M = [[-19, 21, -17, 24, -19, -17, -16, -12, -19, 25], [16, -15, 15, -14, 15, 16, 16, 0, 15, -13], [-1, 3, -2, 3, -1, -2, -2, 2, -2, 1], [19, -20, 17, -19, 17, 19, 18, 1, 18, -20], [22, -20, 20, -20, 21, 22, 21, 1, 22, -20], [-8, 18, -9, 17, -7, -8, -10, 14, -8, 14], [-4, 3, -3, 2, -3, -4, -4, -1, -4, 1], [5, -8, 3, -5, 3, 6, 6, -5, 4, -5], [-17, 16, -15, 14, -15, -18, -17, -1, -17, 14], [-3, 5, -1, 7, -3, -2, -1, -6, -3, 4], [-14, 20, -18, 22, -17, -13, -16, 12, -16, 13], [21, -20, 19, -20, 20, 21, 20, 0, 20, -20], [-21, 32, -14, 23, -13, -25, -23, 10, -19, 25]]
Report the entry just left of -12.
Answer: -16
Report the 1st entry in reading order.
Answer: -19
The entry just left of 7: -1
Report the 2nd entry in reading order.
Answer: 21
Report the entry just right of the largest entry.
Answer: -14
Report the fifth entry in reading order.
Answer: -19
The minimum: -25
The entry just left of the smallest entry -> -13

arr =
array([[ 0.76,  0.46,  0.04,  0.63],
       [ 0.14,  1.98,  0.89,  3.08],
       [-2.42,  1.76,  1.98,  0.56],
       [ 2.13,  1.34, -0.98, -0.40],
       [-5.07, -1.91,  3.16,  0.01],
       [-4.24, -0.05, -3.62,  2.63],
       [-0.54,  3.13,  0.05, -0.07]])
Read off the entry in the bottom-left corner.
A: -0.54
The entry in the bottom-right corner is -0.07
Read off the first entry in reading order.
A: 0.76
Read off the entry just left of 0.89.
A: 1.98
The smallest entry -> -5.07
Read off the entry just right of the smallest entry.
A: -1.91
Read off the entry directly below -2.42.
A: 2.13
Read off the 3rd entry, reading row by row.
A: 0.04
The entry directly above -0.98 is 1.98
The entry directly below 0.76 is 0.14
Read off the entry in the top-right corner.
A: 0.63
Read off the entry directly below 1.76.
A: 1.34
The second largest entry: 3.13
The largest entry in the last column: 3.08
Read off the entry directly above 3.16.
A: -0.98
The largest entry: 3.16
The smallest entry in the last column -> -0.40
The entry directly above 2.63 is 0.01
Read off the entry directly below the smallest entry.
A: -4.24
The 2nd entry from the end, reading row by row: 0.05
The entry just right of -3.62: 2.63
Read off the entry just left of 1.76.
A: -2.42

Read these off the table that follows. Counting starts at 1.
1) What is the entry in the top-right corner?
2) What is the entry directly below the centre entry?
3) What is the entry directly below 29?
4) What is the entry directly below 547?
5) What is the entry at row 3, column 1?
6) What is the entry directly above the smallest entry?
7) What is the entry directly above the largest entry?
8) What is the bottom entry of the column that holds the largest entry?
[[ -47 -102 -296  547 -147  240  616  -23  -57]
 [-154 -634 -423  691  -61    6  784 -344  -95]
 [ 767  363  530 -111  180 -146  -13  443  654]
 [ 499  119  267  124  -27   29   14  481  272]
 [ 166   -8  -89  396  -99  695  380  414  267]]
1) -57
2) -27
3) 695
4) 691
5) 767
6) -102
7) 616
8) 380
